Each row is followed by its class number.
[ 135  292 -119  203    6  169  -70   12  -69 -194 -193  -85   20  404
 -252 -170  170   20  502  105 -332  254  133 -139 -241  179  205   71
   57  187   59 -153  259   95  217   43   28  104  553 -150 -227] | 10
[ 129  405 -199  196 -163  222 -105  -66 -211 -362 -176   37  221  140
 -358 -190  246  213  681  270 -477  125  -71 -297 -209  324  256   35
  -44  153   58 -168  224   72  135  105    3  232  550  -85 -277] | 5
[   0  431 -228  452 -542  208 -170  -56 -243 -222  -37  -16  160  175
 -241  116  235  320  177  -52 -291  -11  -27 -214 -272  222   94  230
   -3   25  163 -303  132 -108   84 -153  -57  309  306   -7  233] | 0
[ 174  591 -429  237 -191  107 -140 -150 -259 -451  -53    4  106  235
 -531 -288  152  216  584  368 -548   37  -55 -233 -200  450  294   84
  -92  232 -192  -70  164  -42  158  108  -58  209  573   65 -233] | 4
[  82  350 -142  155   89  155 -123  -59   39 -227 -304  -94  -51  558
 -286 -127  213  -57  484  249 -304  182   62 -163 -130  172  210  140
  -11  278   30 -187  332  166  214  157   16   35  519  -98 -269] | 5
[ -70  436 -376  298 -327   51 -109  -53 -127  -31    9  -53  179   -1
 -205   17  243  170   24  246 -239 -105   -9 -273 -250  372  234  320
  -46  -10  -41 -217  170  -14   63  -41 -179   34  377  121   53] | 9
[ -62  322 -131  372 -194  163  -84   64  -25   23 -201 -192   52  164
  -14   54  330  133   22  109 -130    3  -46 -163 -282  210  174  260
   30   47  109 -335  233   86  168 -101 -104   68  313   32  146] | 4
[  28  409 -134  227  -97  100 -132  -81   90  108  -46 -193    7  161
  -31   84  165   40  -16   69  -80   38   70 -136 -237  214  208  250
   17  104  150 -196  227  101   42 -175  -89  113  334  165   58] | 5
[  87  357 -173  185  -91  226 -155  -58  -82 -381 -283   24   58  432
 -299 -150  228  116  546  340 -424  254   75 -203 -147   99  253  165
  -15  149  -12 -205  275   67  240  141  -68   77  483 -124 -308] | 10
[ 310  451 -285  -54  320   61   84 -168  177  -42 -143 -206   39  203
 -378 -479   10 -250  304  596 -185  182  212  -34 -283  209  417  239
    7  222 -382   -9  260   86  276   33  -76 -366  746  322 -704] | 8
[  74   63   92  117  465  259   74  151  275  152 -462 -274  -20  413
  -50 -177  261 -240  347  217 -149  321   82  -85 -266   45  272  -11
  138  231  118 -291  423  337  318   12   -5    5  503   43 -443] | 6
[ 228  304 -206  -36  392    1  137  -55  264   37 -216 -171   69  152
 -276 -359   54 -307  367  488 -170  216  256  -92 -323  179  257  257
    5  119 -301  -65  305  146  303   78  -89 -380  596  171 -642] | 6
[  47 -196  349  303  249  413  -20  288  334  109 -522  -52   60  449
   94   63  416  -56  372 -204 -176  417 -138 -119 -133 -218   82 -208
  222  231  448 -321  414  339  218   60  246  296  333 -239  -88] | 1
[  27 -336  557   97  510  378   84  330  507  493 -645 -129  -29  338
  192   20  289 -347  268  -94  -52  368  -31 -116 -124 -163  139 -217
  192  194  457 -241  362  487  299   57  253  190  288 -209 -393] | 0
[ 202  239   20  -18  560   72  133   94  378  180 -420 -145  143    3
 -111 -294  240 -244  323  469 -112  273   11  -77 -248   85  340  114
   72  200 -113 -103  343  253  339   70  -49 -277  665  110 -616] | 7
[ -31   -7  253   75  440  331  -11  225  442  237 -548 -113  -71  465
  160   33  455 -198  330   83  -74  369 -116 -178 -207  -57  275  -21
   77  181  307 -318  486  413  247    3  113   49  390 -217 -402] | 0
[ -93  257 -345  220  -19  196 -101   -1   65   35  -32 -141    7   67
  -40   26  270  -37  -12  159 -119    8   18 -121 -236  284  290  284
  -28  -41   -7 -341  330   21    1  -68 -157  -36  215  109  -42] | 7
[   0  674 -606  305 -449   26  -14 -229 -318 -211  266  -86  281 -187
 -463 -200   41  131   94  428 -330 -254  -29 -277 -348  495  259  399
 -109  -26 -377 -155   -7 -142   62  -93 -245  -59  423  324 -106] | 3
[-157  124  -21   25  264   50   95  148  320  443 -299 -243   86  -53
  110   37  315 -274 -231  307  180   98  217  -56 -288   71  361  441
   82   50   43 -248  250  206  152 -174  -97 -375  491  155 -320] | 1
[ -91  424 -304  564 -562  168 -254  -70 -222 -294  -29  -29   35  285
 -171  189  324  418  116  -61 -339   -8 -220 -234 -200  232   50  124
  -10  -23  188 -320  146  -64   46 -116 -105  405  192  -37  431] | 7
[  40  622 -564  419 -698   33 -211 -217 -457 -394  160   19  268  -10
 -343  -28  142  397  228  181 -462 -163    3 -317 -290  458  127  272
 -148  -34 -122 -208   74 -248   -1  -74 -241  203  329   36  263] | 5
[ 225  651 -423  379 -397   62 -184 -150 -347 -642   98  225  181  156
 -580 -276  134  317  638  263 -578    6 -165 -262 -159  405  242   69
  -99  182 -281  -51  202 -242  145  110 -113  198  580   31 -180] | 0
[ 219  404 -217  285 -311  155 -131  -89 -183 -465  -43  118  127  297
 -360 -233  143  197  573  191 -496  107  -82 -314 -155  256  220  -35
  -77  144 -167  -83  237   74  190  151  -69  185  453  -41 -153] | 5
[ -11  274 -187  252  -40   94   50  -46  149  306 -170 -122   69   86
  139   19  220 -150  -63  306  -73   18   79  -59 -265  118  246  193
   24  -93    0 -340  352   75  274 -152 -294 -194  304   94 -113] | 2
[ 162  275 -103  311 -196  239 -132  -62  -73 -331 -158   69   11  421
 -243 -101  212  169  432   53 -437  200 -102 -221 -128   63  130  -75
   27   98  116 -165  276   72  219   56  -17  269  383 -167  -59] | 9
[ 138  -65  282   35  610  253   87  214  536  298 -565 -196   -6  328
   65 -154  284 -387  230  248  -19  437  176   -3 -250 -157  240  125
  197  235  127 -250  428  341  398   57  118 -253  678 -117 -558] | 9
[   6  698 -561  520 -736   58 -206 -175 -461 -461  136   85  180  106
 -429   34  120  417  174  283 -454 -199  -27 -363 -250  458  168  345
  -92  -35 -158 -167   33 -190   94  -31 -191  123  426   27  281] | 2
[   1  129  106  414 -158  335 -214   92 -101 -258 -342  -26    6  413
 -108   28  393  308  422 -187 -387  250 -294 -242  -54  -51  110 -241
   46   80  398 -301  312  330  -20   51  104  577   90 -118  121] | 2
[ -18  -54  429  269  239  411  -39  251  241  183 -568  -81   29  420
   17   91  503   36  334 -264 -138  412 -108 -159 -171  -80  206  -79
  170  299  504 -285  337  442  224  -50  140  335  368 -305 -263] | 3
[ -81  523 -508  132 -269   -2  -57 -143 -185 -108  101  -25  140   18
 -234  -64  110   32   61  435 -105  -91  282  -82 -277  424  296  532
  -70   36 -259 -184  126 -178  167  -75 -246 -272  454  139 -176] | 10
[  -1  651 -652  220 -458  -66 -165 -312 -319 -317  151  -25   82   51
 -351 -124   16  184  104  468 -283 -153  107  -98 -233  457  292  402
 -180   28 -357  -66   64 -285   98  -72 -291 -145  426  229  -22] | 8
[  21  535 -360  398 -358  174  -78  -84 -199 -136   16  -79  148   46
 -128   44  189  171   49   89 -266 -110  -51 -242 -272  364  219  252
    1   24  -19 -288  196  -33   85 -111 -169  172  269  104  208] | 4
[-211 -115  267  166  385  300   92  295  493  588 -560 -282   35  108
  276  194  481 -262 -287    5  252  153  -64  -57 -242 -103  226  286
  193  115  359 -421  380  340  173 -137   73  -86  344   61 -150] | 0
[  57  130 -208   78  263  227    9  -29  178  -75 -407  -32  -19  363
 -212 -215  214 -181  472  335 -191  282  198  -13 -225  150  337  162
  -35  202  -57 -119  493  170  300  147  -16 -194  510   -3 -547] | 8
[ -53  606 -553  296 -508  120 -112 -174 -365 -280   95  -52  178   95
 -379   11  144  271  195  267 -370 -148   95 -286 -261  404  154  303
  -80   17 -103 -245   91 -131   -2  -30 -194  156  431   90  131] | 10
[ 156   16   77  100  419  265  103   67  329  292 -574  -77   13  449
   66 -178  279 -382  250  168  -37  372  198  -19 -227 -132  267   52
  124  196  136 -238  622  294  302   11   36 -203  512 -102 -444] | 8
[ -35  492 -441   82 -123  -53  -37  -86    2   78   32  -55  125   46
  -70  -49  150 -122  -92  431 -113  -83  183 -183 -264  299  320  433
  -60   22 -250 -196  158 -112  129 -120 -288 -298  423  129  -78] | 1
[-105  396 -230  380 -185  121 -121   -3  -20   95  -85 -175  120   29
 -145  109  266  135  -10   43 -167  -28 -100 -214 -238  205  187  203
    4    6  131 -248  131   44   25 -130 -131  142  228  100  109] | 1
[  37  652 -592  443 -676   44 -152 -155 -393 -454  259  106  187   64
 -388   19   63  301  215  227 -436 -157   77 -301 -273  453  194  296
  -99   48 -279 -185   90 -227  156 -124 -339   71  477  106  189] | 6
[ 199  757 -656  178 -389  -24 -125 -288 -471 -601   93  172  278   24
 -676 -385   29  237  540  527 -490  -77   81 -204 -200  475  323  270
 -129  243 -537   32   38 -211  158  147 -118  -87  742  164 -314] | 2
[ 133   34  168  229  -33  320  -58  178   82 -225 -310   27   81  471
  -15  -10  316  101  475  -29 -349  390    5 -177 -163  -50   73  -65
  144  104  258 -346  278  178  164   75  100  296  365 -280  -39] | 10
[ 155  261  -52  222  129  224  -57   71   86 -149 -278  -36  107  346
 -167 -129  241  -27  470  197 -303  280   52 -193 -242   97  250  123
  107  179   44 -194  303  167  239   67  103   68  532 -143 -302] | 4
[ 364  398 -205  176   92  175  -13 -144  112 -258 -261  -43   68  448
 -244 -270  103  -20  452  225 -438  310  140 -164 -230   88  230   -5
   -9  143  -84 -124  436  102  209   75  -99   32  511   46 -265] | 8
[  23  231   26  235  -36  242  -57   73  -28 -199 -404  -56  -33  487
 -175  -18  355  131  557   -2 -326  245 -136 -221 -154   95  148 -123
   10  131  244 -254  358  194  152   77   37  319  316 -202 -140] | 0
[ -76  668 -563  621 -860  145 -358 -227 -620 -599  209   82  126  204
 -416  153  191  652  263  -31 -545 -118 -172 -319 -197  426   56  131
  -86  -12  131 -209   33 -305  -77 -149 -115  553  248 -115  502] | 10
[ 156  756 -681  169 -603 -208  -88 -201 -431 -458  339   86  256 -246
 -454 -242  -10  296  188  460 -412 -249  263 -229 -285  594  315  418
 -239   51 -558  -18   69 -422  111 -102 -523 -210  543  300 -104] | 0
[ -81  332 -185  430 -337  335 -154  -60 -153  -59 -105  -85  138  241
 -116  224  233  177  -35  -52 -210   -9  -57 -250 -200  162  200  292
   75   63  208 -319  150  -20    9 -110   -4  288  205  -48  202] | 8
[-221  414 -261  417 -649   82 -192  -31 -289 -293  -66  -31  124  119
 -284  199  383  465  120   43 -281  -87 -178 -307 -209  255  133  259
 -104   -3  117 -229   51  -48   31 -128  -72  286  303  -28  242] | 0
[ 126   94   39   51  551  223   77  104  307  177 -394 -135   67   86
 -153 -242  221 -295  230  362 -121  239    9 -114 -256  103  361  175
   89  194  -35 -155  307  258  303    9   24 -234  621  -13 -648] | 6
[ 285  633 -354  234 -246   82  -47 -164 -163 -451 -109  -16  125  226
 -538 -323   87  152  572  279 -536  132  138 -259 -254  354  265  152
  -71  164 -285  -53  166   58  228  156 -136   59  630  148 -266] | 2
[ -86 -209  221  260  178  340   63  249  114   67 -479  -95   79  388
  -71  -55  320  -99  388  -40 -257  290 -119 -208 -151    8  112 -243
  126  146  302 -264  301  407  153   98  253  261  344 -247 -223] | 3
[ 116  205   14  -57  474  128   30   89  400  164 -239  -72   58   27
 -119 -284  217 -283  369  499  -32  284  112  -11 -281  125  338  244
   57  198  -62 -126  304  238  314    8   54 -343  734  118 -738] | 9
[-155  121  -17  328  121  162  -15   87  190  304 -273 -258   31  118
   55  115  402  -28 -208   70   -8   58 -174  -98 -215   57  193  162
  115   -2  271 -357  257  181  109 -195  -39   96  244   55   -2] | 7
[ 157   -8   23  268 -212  383 -234   23  -96 -257 -190   79   48  428
  -75   -4  247  217  451 -191 -358  251  -48 -233 -115   79  139 -132
   40   65  351 -244  330  227    7   47  172  409  133 -267   33] | 5
[ -75  386 -281  440 -345  114 -210 -105 -116 -178 -208 -128  -65  327
 -192  156  260  238   14  -66 -206   71   55 -130 -200  119   87  290
  -62  -11  129 -241  264    2   24  -63  -95  155   75  -51  273] | 2
[ -53  216 -199  132   55  121   44  -35  190  234 -135 -116  133  -49
  -12   60  229 -144 -224  235  123   24  169  -24 -300   95  246  575
   93   16  -68 -271  194    0  214 -173 -153 -319  348  156 -205] | 6
[ 224   37   83   44  536  262   48   90  398   86 -402 -186 -109  374
  -24 -238   54 -346  327  331 -145  311  123  -28 -210   61  278   36
  100  175  -57 -165  386  344  308  175  120 -209  451   17 -510] | 2
[ 233  240 -155  -72  554  172   69 -124  357  101 -348 -111    9  260
 -149 -361  101 -406  278  504  -93  288  205   49 -256  121  381  289
   19  164 -189 -122  425  141  274   91   14 -374  499  130 -726] | 8
[-208    1  204  371 -143  352  -43   62   75  314 -483 -241  105  270
  132  312  456  135 -108 -166   10  165  -37 -123 -209 -112   95  199
  110  -33  575 -427  262  223   60 -191   60  294    0 -112   96] | 8
[ 101  114   19  210   40  247 -104  181  108 -100 -294   14  107  348
 -125  -61  263   -8  397   83 -275  321   72 -182 -196  -22  263   35
  132  234  115 -203  224  210  244   12   24   79  564 -139 -234] | 1
[ 314  427 -329  184  -37    6  -54 -142   18 -369  -65  -23   30  180
 -427 -347   19   29  492  454 -520  144   46 -176 -206  197  156   33
  -95   57 -330  -45  226  -43  196  134 -159  -36  517   91 -324] | 7
[ -19  431 -326  169  -80    9  -17 -148   15  142   33  -83  138  -60
  -50   -1  107  -48  -36  305  -81  -21   59  -60 -245  260  260  255
  -54  -14  -93 -200  219  -42   64 -209 -238 -152  250  164 -150] | 3
[ 147  222 -150   41  138  177  -14  -16  116 -179 -208  -50   -3  319
 -253 -268  185  -88  442  255 -251  263  189  -75 -199  195  256   80
   27  151  -45 -147  308  151  263   99   10 -119  621   10 -431] | 9
[-123  421 -318  293 -326  107  -93  -98 -171  -68  -11 -104  219 -138
 -311   92  200  204   75  225 -183  -66   -3 -236 -293  231  167  404
  -45  -39   18 -219   17    1   23 -178 -105   74  283  134  -83] | 6
[-101  285  -93  386 -140  255  -73   53   44  129 -163 -163  120  208
  -16  187  311   58  -33   34 -143   41  -44 -257 -265   63  173  232
   82   20  242 -343  192  180  141 -198  -23  147  290  -78   49] | 4
[ -39  667 -420  481 -737  129 -213 -161 -517 -363   57  -41  189   96
 -379  151  195  443  182  -58 -416 -118  -33 -356 -194  276  129  233
  -73   44   60 -187   27 -171  -30 -150 -149  387  228  -82  350] | 4
[   8  715 -515  590 -899  128 -361 -299 -559 -679  187   56  162  201
 -423  161  168  700  263  -77 -511  -81 -232 -330 -147  329   21  201
  -78  -24  133 -145   64 -351  -85  -71  -49  527  119  -27  561] | 9
[  83  258 -186  166  -65  234  -83  -37  -76 -409 -121   -4  -66  527
 -325 -186  151   65  485  139 -356  195    0 -123 -172  196  185    0
   45  203  -53 -164  138  135  226  100   29  142  499  -85 -173] | 3
[  -4 -109  242    5  376  256  107  203  278  123 -641  -85   16  320
   42 -121  325 -225  371  298  -90  293   50  -82 -163    2  256   10
  103  162  140 -259  394  320  330  153  124  -90  525 -122 -506] | 0
[ -38  421 -268  299 -291  185  -73  -26  -96  -17  -21  -80  228  149
 -105   71  220  132   17  226 -217  -15   81 -227 -251  197  184  310
   69   13   44 -358  151  -19  104  -92 -177  141  338  123  109] | 10
[   2  620 -598  364 -593   50 -209 -205 -414 -430  148  -86   66  158
 -432  -25   96  340  111  111 -334 -168   44 -228 -271  406  229  317
  -93   42 -166 -135   88 -175   24 -100 -160  116  491  160  211] | 0
[  61  434 -496  -12  107  -43   32 -111  147   94  113 -197    3   14
  -56 -163   64 -198  -94  533   30  -53  206   40 -335  357  340  474
  -25   41 -362 -190  207 -116  211 -135 -282 -495  547  307 -268] | 7
[-132   77  162  208  316  251   92  169  400  589 -445 -313  145  -10
  209  191  309 -294 -279   61  217  118   72  -97 -303  -56  252  440
  212   81  271 -327  244  251  239 -146   42 -216  311   39 -146] | 1
[-146   79    2  368  -51  294  -56  124   81  345 -363 -250   91  138
   54  242  321   25  -97  -39  -28   62  -28 -162 -295   57  139  235
  109   61  394 -360  248  204  117 -176   25  188  214  -56   90] | 7
[-159   90   36   51  244  184   82  119  276  473 -325 -329   33   67
  181   84  307 -228 -147  177  236   79  161  -37 -327   42  272  394
   70  -45  215 -349  345  220  145 -182  -45 -264  300  118 -281] | 0
[ 197  316 -214  231   -2  279 -135  -38 -128 -319 -182   18   51  455
 -296 -193  198  149  549   99 -423  175  -11 -206 -170  210  255  -97
    0  197   61 -168  358  119  102  124   -3  197  499  -85 -195] | 1
[ 155  777 -837  293 -759 -131 -196 -326 -471 -557  389  180  166 -135
 -488 -125    9  383  227  335 -545 -246  132 -252 -271  646  207  381
 -260   22 -451  -29   61 -451   40  -85 -442   13  428  162  160] | 7
[ 114  180 -178   63  262  175  -24   15   94 -131 -315  -65   77  179
 -317 -263  188  -80  397  423 -227  191   52 -110 -198  174  317  178
   23  168 -141 -139  273  171  256  135  -17 -176  555   57 -508] | 6
[ 226  521 -306  183 -203  142 -218 -155 -207 -476  -54   18  -25  459
 -337 -180  154  217  635  138 -472  194   68 -233 -126  240  224  -65
  -45  167   14 -117  335  -16   65   66 -110  259  443  -73  -86] | 5
[ 167  310 -275  185  -93  140 -100  -53  -62 -343 -272   17   41  322
 -361 -173  175  118  521  281 -461  209  126 -231 -214  224  234   83
  -95  145 -103  -85  332   65  205  137  -76   51  490 -105 -264] | 7
[ 301  180 -110  114  241  153  115   12  165  -25 -267 -112  152  173
 -199 -352   92 -177  337  332 -284  224   85 -174 -280  143  288   20
   57  117 -186 -137  369  255  275   67  -51 -148  582  165 -452] | 6
[ 155  368 -228  120   59  245  -38  -55  -81 -259 -241  -67  100  410
 -275 -196  209   12  437  300 -308  204  142 -165 -235  152  289  189
   59  170  -51 -220  291   68  168   80   29   50  527  -60 -340] | 4
[-111   20  157  313  228  221   61  150  395  577 -400 -217   72  250
  318  233  325 -247 -295    0  153  167   79   -5 -281 -118  196  246
  238  105  319 -371  337  284  303 -219  -11  -56  419   25  -19] | 2
[-111  328 -156  156  162   79   76   48  182  303  -56 -163  156  -32
   95   44  211 -226 -137  397   47    4   88  -38 -270  174  274  364
  119   28  -49 -371  205   27  186 -172 -181 -226  464  141 -221] | 10
